[[4.0, 30.1, 23.6, -32.6, -4.8, 37.1, -29.4], [21.0, -39.7, 52.6, 26.9, 4.6, 23.7, 74.0]]
Report the entry just left of 30.1.
A: 4.0
Report the entry just left of the largest entry.
A: 23.7
The entry just right of -4.8 is 37.1
Report the entry just left of the smallest entry.
A: 21.0

X =
[[-65.7 -60.7  76.3 -73.9 -76.4 -64.0 -61.8 -71.7  70.8 -81.2 -65.6  85.1
   70.4]
 [-61.5 -56.0  60.4 -65.3 -66.2 -60.8 -63.1 -67.0  62.9 -60.2 -70.3  66.0
   57.7]
 [-68.5 -64.8  63.8 -68.3 -74.6 -75.9 -68.2 -69.2  63.6 -67.6 -77.3  74.7
   66.8]]
The entry just right of -68.2 is -69.2
What is the maximum?
Answer: 85.1
What is the entry just left of -65.6?
Answer: -81.2
The entry just right of -67.0 is 62.9
The entry just left of -64.8: -68.5
What is the median entry?
Answer: -64.0
The entry just left of 63.8 -> -64.8
The entry just left of the smallest entry -> 70.8
The entry just right of the smallest entry: -65.6
The entry just right of the largest entry: 70.4
What is the entry just right of -63.1?
Answer: -67.0
The entry just right of -74.6 -> -75.9
The entry just right of -77.3: 74.7
What is the entry just left of -73.9?
Answer: 76.3
What is the entry at the centre?
Answer: -63.1
What is the entry just right of 74.7?
Answer: 66.8
The entry just right of -64.0: -61.8
What is the entry just right of 63.6?
Answer: -67.6
The entry just left of -68.3: 63.8
The entry just left of -70.3 -> -60.2

[72.1 -62.7 66.6 75.0 -60.6 -64.6 68.1 75.3 69.0 -62.0]
The second smallest entry -> -62.7
The 3rd smallest entry -> -62.0
The first entry is 72.1
The entry just right of 68.1 -> 75.3
Which number is the 2nd entry from the right?
A: 69.0
Which number is the 4th-last entry?
A: 68.1
Which number is the 5th entry from the end?
A: -64.6
